Below are the code and all the weights of a small trained network. Each question names an input and a class and asks about switching units off, where a switched-off unit gives its printed mean instead of its output.

import numpy as np


def w(rows, s, z=0):
    codes = np.array(rows[::2]) - 128.0
    scale = np.full(codes.shape[1], s)
    scale[-1] = z or s
    return codes * scale


def f(y):
    return y / 2 * (1 + np.tanh(0.7978845608 * (y + 0.044715 * y**3)))


def log_softmax(a):
    a = a - a.max(-1, keepdims=True)
    return a - np.log(np.exp(a).sum(-1, keepdims=True))


def net(x, mask):
    res = np.array(x, float).reshape(1, 2) / 4 @ E
    y = f(res @ A[0][:, :-1].T + A[0][:, -1])
    res = res + np.where(mask, y, B[0][:, -1]) @ B[0][:, :-1]
    return log_softmax(res[-1] @ U[:, :-1].T + U[:, -1])


A, B = {}, {}
E = w([
[29,139,130,212,135,210,138,122,30,123],'x0',
[74,147,155,105,116,163,133,130,139,253],'x1',
],0.013)
A[0] = w([
[86,128,126,176,133,165,131,122,81,101,146],'n0',
[134,120,128,157,131,117,132,133,108,69,77],'n1',
[169,149,126,119,146,123,141,121,164,116,115],'n2',
[151,138,138,83,120,107,134,130,169,183,82],'n3',
[136,128,127,127,133,122,131,123,130,117,240],'n4',
[182,126,126,119,133,124,124,124,141,3,120],'n5',
[175,105,123,96,124,103,124,131,145,97,91],'n6',
[143,129,145,91,130,144,130,124,154,232,156],'n7',
[118,124,117,127,132,130,118,135,130,229,66],'n8',
[153,125,122,107,128,119,116,126,151,136,252],'n9',
],0.021,0.015)
B[0] = w([
[154,92,159,169,135,178,105,155,85,148,249],'n0',
[72,227,198,80,171,118,142,73,146,120,172],'n1',
[97,160,168,150,167,190,121,103,54,116,172],'n2',
[105,182,213,182,197,204,135,43,64,99,204],'n3',
[136,1,80,88,71,77,79,248,184,106,197],'n4',
[71,196,110,104,101,72,199,81,195,133,240],'n5',
[138,167,235,158,207,190,99,94,82,87,187],'n6',
[97,168,112,103,87,78,170,150,191,130,246],'n7',
[82,182,164,82,166,78,143,67,166,60,200],'n8',
[172,18,68,155,81,146,85,211,88,199,221],'n9',
],0.021,0.022)
U = w([
[77,206,140,85,124,71,175,129,218,99,130],'0',
[112,122,197,189,194,254,86,151,58,116,106],'1',
[147,4,59,112,44,96,75,210,167,155,252],'2',
[163,126,53,105,139,108,103,129,125,120,81],'3',
[194,119,73,99,129,123,78,90,107,131,85],'4',
[209,167,87,120,148,126,138,95,144,133,92],'5',
[169,107,24,88,119,120,82,65,154,99,87],'6',
],0.011)

Each question gives the input, the list of numbers given to net, and the class t.
The units are the neurons (one row each of A and B). Each row of codes is followed by its name. A weight is (code - 128) times the scale printed after its matrix; where a second scale follows, it is the last column's (A, B and U).
mask holds one flag per neuron, in row order. A switched-off neuron (its flag False) gives its mean, the last column of its row in B, instead of its output. The means were averaged over made-up inputs and are rounded, as every weight is.
A unit's drop is (log p(t) with every unit on - log p(t) with that unit switched off) / (log p(t) with every unit on - log p(t) with every unit switched off).
The circuit of an input: a set's keep is (log p(t) with only the set's units on - log p(t) with every unit switched off) / (log p(t) with every unit on - log p(t) with every unit switched off). Starting from all 10 units, units are removed one at a time, each time the one whose removal leaves the highest keep (on an exact tie, the one counted first), for as long as the keep stays at least 0.8.
units of the circuit, in order: the units of the circuit, biggest drop first
most important unit: the unit with the biggest drop
k most important neurons: the k neurons with the biggest drops, biggest first
drop when u is switched off: that unit's drop, to one decimal
input [-5,4], class 1: units of the circuit, in order => (n3)
input [3,0], class 2: 3 most important neurons => (n3, n6, n2)
input [7,8], class 0: 2 most important neurons => (n8, n7)
input [-8,-6], class 1: 4 most important neurons => (n6, n2, n9, n7)
input [6,-7], class 0: 2 most important neurons => (n5, n1)
input [-7,5], class 1: 2 most important neurons => (n3, n5)
input [6,-6], class 0: 4 most important neurons => (n5, n1, n3, n9)
input [4,4], class 0: 2 most important neurons => (n9, n3)
input [5,5], class 0: 4 most important neurons => (n9, n3, n8, n6)
input [-4,-2], class 1: 3 most important neurons => (n6, n2, n7)
input [-5,3], class 1: 2 most important neurons => (n3, n5)
input [2,-3], class 2: 2 most important neurons => (n8, n3)
input [-5,-1], class 1: drop when n6 is switched off => 0.4
input [4,5], class 0: drop when n9 is switched off => 4.3
input [-8,-7], class 1: most important unit => n6
input [-8,-4], class 1: drop when n6 is switched off => 0.1
